Where the symbols take the states:
JB: %>HL, !>JM, @>HG, $>TN, *>SB, ^>FG
SG: %>NQ, !>HN, @>JQ, $>SR, *>RH, ^>TR
MN: %>JB, !>TG, @>CC, $>FG, *>CH, ^>QJ
HB: %>BG, !>FL, @>RJ, $>RF, *>RQ, ^>ZG
ZD: %>GB, !>BT, @>JN, $>MP, *>DN, ^>RN
ZT: %>RN, !>BZ, @>LJ, $>PG, *>JM, ^>MR
LH: %>TG, !>FZ, @>ZH, $>ZN, *>QJ, ^>SJ
DN: %>LS, !>MP, @>GS, $>QB, *>RG, ^>JN
MP: %>JT, !>HB, @>GB, $>RQ, *>QB, ^>PF
LS: %>FL, !>JT, @>ZR, $>DT, *>ZG, ^>QB
PQ: %>SJ, !>MH, @>JD, $>HS, *>CZ, ^>MQ
JN: %>QB, !>PF, @>DN, $>GB, *>GS, ^>ZD
GS: %>ZR, !>GB, @>RG, $>LS, *>NM, ^>DN
CZ: %>ZH, !>HS, @>FM, $>LH, *>BB, ^>JD
RN: %>MP, !>NM, @>ZD, $>PF, *>JN, ^>PG
FZ: %>MR, !>JB, @>TD, $>SB, *>ZN, ^>CH
HL: %>RG, !>JN, @>BZ, $>GS, *>NL, ^>TN
BT: %>RJ, !>ZR, @>PF, $>HB, *>MP, ^>NM
TN: %>GS, !>ZD, @>HL, $>DN, *>BZ, ^>FJ
BZ: %>NM, !>DN, @>NL, $>RG, *>PG, ^>HL
MH: %>CH, !>QJ, @>QM, $>CC, *>HS, ^>NB
TD: %>ZT, !>HG, @>ZN, $>MR, *>TG, ^>FZ
RG: %>ZG, !>QB, @>NM, $>ZR, *>BT, ^>GS
MQ: %>HS, !>NB, @>PQ, $>QM, *>JD, ^>GR
FL: %>SC, !>JQ, @>FQ, $>PN, *>RF, ^>DT
MZ: %>NB, !>CZ, @>HQ, $>BB, *>GR, ^>NQ
BB: %>MN, !>LH, @>NB, $>QJ, *>MH, ^>FM
CH: %>SB, !>FG, @>FZ, $>HG, *>TD, ^>CC
MR: %>PG, !>HL, @>ZT, $>NL, *>LJ, ^>SB
SR: %>FM, !>PQ, @>NQ, $>CZ, *>MZ, ^>BP
NB: %>CC, !>ZH, @>MH, $>MN, *>QM, ^>BB
PM: %>RH, !>TR, @>DT, $>JQ, *>FL, ^>JT
LB: %>FJ, !>ZT, @>FG, $>JM, *>JB, ^>TG
TR: %>SR, !>CN, @>SG, $>BP, *>JQ, ^>BG
HG: %>BZ, !>FJ, @>SB, $>HL, *>MR, ^>JB
ZN: %>LJ, !>SB, @>TG, $>ZT, *>LB, ^>TD
CN: %>PQ, !>HQ, @>HN, $>MQ, *>BP, ^>SC
DT: %>PN, !>SG, @>FL, $>RH, *>FQ, ^>PM
JM: %>JN, !>PG, @>FJ, $>ZD, *>TN, ^>LJ
PN: %>GR, !>NQ, @>SC, $>HQ, *>CN, ^>RH
PF: %>RQ, !>ZG, @>MP, $>RJ, *>GB, ^>BT
ZR: %>FQ, !>PM, @>ZG, $>FL, *>HB, ^>LS
RJ: %>TR, !>FQ, @>RQ, $>BG, *>JT, ^>HB
JD: %>LH, !>QM, @>CZ, $>SJ, *>FM, ^>PQ
QJ: %>FG, !>ZN, @>MN, $>LB, *>CC, ^>ZH
GR: %>QM, !>BB, @>MQ, $>MH, *>PQ, ^>HQ
SB: %>NL, !>TN, @>MR, $>BZ, *>ZT, ^>HG
RQ: %>SG, !>RF, @>JT, $>TR, *>PM, ^>RJ
HN: %>JD, !>GR, @>BP, $>PQ, *>SR, ^>CN
HQ: %>MH, !>FM, @>GR, $>NB, *>MQ, ^>MZ
RH: %>HQ, !>SR, @>PN, $>MZ, *>SC, ^>JQ
HS: %>TD, !>CC, @>SJ, $>FZ, *>LH, ^>QM
ZH: %>LB, !>TD, @>QJ, $>TG, *>MN, ^>LH
FJ: %>DN, !>RN, @>TN, $>JN, *>HL, ^>JM
NQ: %>BB, !>JD, @>MZ, $>FM, *>HQ, ^>SR
QM: %>FZ, !>MN, @>HS, $>CH, *>SJ, ^>MH
FM: %>QJ, !>SJ, @>BB, $>ZH, *>NB, ^>CZ
ZG: %>RF, !>DT, @>HB, $>FQ, *>RJ, ^>ZR
NM: %>HB, !>LS, @>BT, $>ZG, *>PF, ^>RG
RF: %>HN, !>PN, @>BG, $>CN, *>TR, ^>FQ
QB: %>DT, !>RQ, @>LS, $>PM, *>ZR, ^>GB
BP: %>CZ, !>MQ, @>SR, $>JD, *>NQ, ^>HN
FQ: %>CN, !>RH, @>RF, $>SC, *>BG, ^>FL
TG: %>JM, !>MR, @>LB, $>LJ, *>FG, ^>ZN
CC: %>HG, !>LB, @>CH, $>JB, *>FZ, ^>MN
FG: %>TN, !>LJ, @>JB, $>FJ, *>HG, ^>LB
JT: %>JQ, !>BG, @>PM, $>SG, *>DT, ^>RQ
PG: %>PF, !>RG, @>RN, $>BT, *>ZD, ^>NL
LJ: %>ZD, !>NL, @>JM, $>RN, *>FJ, ^>ZT
SJ: %>ZN, !>CH, @>LH, $>TD, *>ZH, ^>HS
SC: %>MQ, !>MZ, @>CN, $>GR, *>HN, ^>PN
NL: %>BT, !>GS, @>PG, $>NM, *>RN, ^>BZ
BG: %>BP, !>SC, @>TR, $>HN, *>SG, ^>RF
JQ: %>MZ, !>BP, @>RH, $>NQ, *>PN, ^>SG
GB: %>PM, !>RJ, @>QB, $>JT, *>LS, ^>MP

The rows follow the links: the fewer symbols apart two states are, the more alike their rows tend to be.

Each row is also shifted at random along 4 hidden directions that mean nothing.

Rows with their states:
[-358 -142   59  -87  114  -84  164   89  -19  -85  209   85   -4 -118  279  140  184   25  -22 -155  128  227   62   37 -106 -333   13   -5   28   54   28   54  -59 -141  -79  282 -257   69  -91   46   -6   16]: FJ
[-717 -296   96 -221  127  -20  125  102   22 -186  236   69 -116 -191   22 -144  233   49  -92   40  121 -117  154   -4 -106   69  115  181  -15  114  -92  -61 -201  -22   76 -619 -274   73 -121  302  -34  -59]: LJ
[-238  166   38  -26  -57   63 -222 -150  100  152  -59 -159  -39  193 -150  -96 -124   98  -45  -13 -151 -137  -78 -112   44   65 -102  -27    3   17  -10   77   40  155  -57  -23  175   56  165  -33    0 -128]: JD
[-230  -78  -15  -49  313 -364 -134  -24 -236  155  409   75   69   10  -92  -56 -122  270  -35   76 -288   34  257  119   45   92   23 -154  204 -119   33  145 -126  -15 -186 -416  129  158   31  150   12 -303]: SR
[-106  -30  126 -232  -38   30 -170 -103   91   -8  104 -150 -172   93  -28 -103  164  117  -93  -89  -24 -128  -69 -140  -95   36  -45  128  -75  157  -45   59  -95  104  -17 -314  -77  108   85  145  -27  -90]: QJ
[1651 -116   89 -274  -97  118  -18  -25  164 -181   80  -76 -319   75  226   24  417  -12  -50 -175  162   21 -161 -147 -186 -182   57  238 -189  286  -64   51 -136   24   48  -33 -295   58  -25  104  -16  105]: LB
[ 260  252  -10  -13 -205  132 -243 -172   96  125 -240 -204  -68  253 -179  -74 -113  -25  -14  -19  -97 -162 -197 -160   49  173 -102   12  -82   26  -20   27  106  164   32   28  221  -25  178 -103  -12  -24]: PQ
[-121   17  -83  155  -60  107   43   55  -10  -44 -267   54   91  -97 -320 -228 -228 -138   42  312   24 -345   85   69  135  493  105   43  -13 -135  -45 -203   34   57  187 -542  186 -165  -55   54   -6   54]: DT
[-137    0    9  -35 -398  -27  139   55 -199 -182 -350   -2  -84  -54    9  153  135 -293  103  110  272  122 -244 -173  -48  446  -59  143 -244   19   19 -304   16   56  229  -45  -60 -169   24  -11   11  275]: BZ
[  -2  -76  118 -185  133  318   -2   -2  397  -83  154  -79 -154    0  182  -97  232   80 -153 -250   75 -108   15  -24 -121 -544   32  144  -28  206  -78  155  -12  -53  -22  205 -250  119  -72   48  -32  -40]: FG
[ -52  210  100  -78  -86  556 -210 -183  566   68 -161 -277 -128  224  -38 -212   19   29 -137 -244  -35 -346 -154 -161  -18 -431  -73  133  -84  195  -87  177  135  132   16  342    9   48  116 -124  -30  -24]: LH
[ 465   88   30 -128  -92 -139 -224 -138  -65   95   64 -136 -133  207  -39   37   22  120    0  -65 -132   45 -114 -127  -22  116  -88  -10  -52   62   19   99  -33  142 -101  -54   81   84  156   17   19  -97]: BB
[-345 -204  125 -260  108 -167   -2    0  -46  -61  314  -37 -150  -35  137   32  260  144 -100 -111    2  107   37  -85 -137  -84  -15   77  -11  125    8   61 -173  -22  -71 -200 -204  147    6  205  -11  -99]: TG
[-481   62  -69  119  207 -346 -103  -20 -270  194  258   43  156   32  -51   85 -254  216   32   36 -259  180  160  104   90   36  -68 -267  209 -188   91  130    7  -29 -235   35  219  106   83  -36   28 -218]: CN
[ 331   30  -46  196  132  454  196   86  399  -41 -136   94  159 -104  177  -21  -47  -98  -34 -125  129  -57   89  193   22 -643  107  -21   61   -4  -18   93  169 -185   23  685  -93 -106 -177 -223   -8  138]: PF
[-152   44  -31  -38  -55 -474 -196 -114 -407  127  103  -42  -14  124 -153  101 -100  114   72  112 -219  129  -49  -90   55  501 -101 -126   36  -80   86  -22  -54  126 -117 -372  230   81  194   91   36 -142]: GR
[ -70  245   64  -12   92  506 -229 -182  591  183  -32 -228  -13  249   51 -163  -96  147 -161 -288 -133 -219  -56  -52   23 -667  -94  -18   46  131  -83  307  183   54 -120  623   57  117  119 -227  -19 -112]: NB
[-560  143   82  -29  163  316 -216 -135  425  179   98 -184    4  167  -85 -230  -98  202 -164 -164 -201 -286   64  -26   37 -416  -54   -4   64   67  -67  252   77   77 -133  156   86  126  103  -50  -43 -209]: FM
[ 182 -276  117 -354  203 -397  -74   -8 -189  -57  552    6 -233  -30  100   27  303  286  -84  -86  -84  154  114  -43 -157   34   22   54   38  131   14  111 -291    0 -144 -563 -212  236    6  333    6 -236]: CC
[  91  -70  134 -236  -31  216  -77  -53  247 -107   60 -120 -201   36   30 -131  251   34 -107  -92   66 -189  -97 -139 -106 -108   12  204 -126  207  -99   41  -97   69   44 -226 -186   42   14  143  -20    2]: ZN
[ 263   81  -29   96 -374  483  166   56  222 -212 -607  -22  -37  -73 -137 -118   34 -400   51  162  341 -312 -238 -116   20  293   55  269 -241   58  -98 -298  122   55  395  -51  -29 -266  -79  -84  -28  340]: DN

Where do the symbols, taken in turn from left to right, take each start?
Answer with the state's name.
[-648 -122  -15   75  120  182  215  146  128 -113  -25  127  114 -209   65  -71   -6  -71  -21   36  136  -66  157  108   -1 -179  100   31   50  -47  -32  -67   15 -139   82   75 -135  -59 -165   10  -10   77]
! $ ! % ^ $ => PQ
[  -8  190   24   -6   -7  -21 -234 -152   69  205   60 -146  -28  219   16   39  -93  149  -31 -171 -182   83  -86  -64    0 -190 -130 -130   44   25   44  192   92   85 -174  359  135  116  186 -123   -6 -122]
@ @ ! % => TG
[ 815   63 -138  187 -174 -139  135   94 -267  -61 -253  133  104  -53  -11  165  -90 -199  170  160  101  181  -78   58   71  298   31  -54  -34 -148   84 -182   48  -16   97  104  114 -190  -46 -139   21  206]
^ $ @ ^ $ % => MQ
[1026   32  -96  116  132  182  -22   17  178   41  -29   71   73  -12 -112 -171 -140   18    1   68  -69 -229  134  165   68 -124  135  -39   84  -55  -38   82   43  -38   16  -56   94  -51  -98  -43   -2   -1]
! * $ ! ! => QJ
[ 135   99  124 -139  -73  367 -135 -108  403    9  -43 -200 -153  157   96  -67  138   32 -108 -237   31 -141 -140 -143  -82 -425  -66  118  -79  202  -71  147   59   42  -19  344 -121   71   67  -64  -38   11]
^ ! % @ => TN
[ -76  -87  119 -175   -8  305   48   18  309 -147   18  -83 -155  -41   79 -121  235  -15 -113 -103  164 -153  -61  -81 -105 -244   45  211 -102  206  -94   26  -41  -22   81  -15 -224    8  -61   97  -35   53]
% ^ ! ^ ^ => ZD
[ 304  149  -95  173   92 -286  -89  -39 -229  195  102   36  183  116   64  216 -214  109   93  -56 -211  319   44  100   70 -137  -72 -295  167 -182  130  121   99  -32 -217  496  217   46   84 -185   47  -96]
! @ % % ! ! => ZT
[ 546  161  -19   54   58   -8 -208 -135   60  171   65  -75   36  178  -17   21 -137  130   -7 -117 -223   20   -8   23   59 -220  -58 -132   86  -18   44  189   79   28 -165  303  164   81  111 -104    7 -111]
! @ @ $ ^ $ => TG
[-863  140  -46  168  186  221 -113  -65  243  176  -42  -52  191   39 -223 -242 -321  119  -82   55 -222 -293  169  110  150 -116  -16 -128  161 -133  -46  123  131   23  -57   10  243   12   29  -84  -15 -167]
! ^ $ % @ ^ => QJ
[ 501  -28  -77  171  128  284  175  101  239  -76  -96  119  149 -145   43  -81  -78 -101   -6   31   94 -116  129  184   39 -295  151    4   72  -63  -16    4   94 -124   77  232  -66 -115 -167  -93    6  103]
* ! % $ $ => NB
[-524  -34   18   79  -67  330  205   91  216 -134 -236   33   59 -127   42  -65   38 -175   -2   17  228 -124  -18   15    0 -129   38  106  -75    9  -75 -111   78  -56  169  166 -113 -129 -128  -62   -7  171]
* ! ! $ ! ! => NQ
[-599 -264  -44   81  492   17  134  161   63  -17  338  241  199 -283 -120 -288 -135  175  -86  161  -98 -236  477  310   71 -136  212  -90  259 -138  -60   60  -99 -179  -37 -514  -23   32 -251  181   15 -194]
% % ! % @ @ => QJ
[ 811  -84  -27   62   25  323  214  133  257 -173 -112  121   -7 -151  112  -69  113 -155  -13   -9  201 -103   35   99  -36 -259  161  116  -42   52  -61  -38   41 -129  141  150 -188 -141 -207  -44    1  195]
@ @ ! ^ @ => ZR
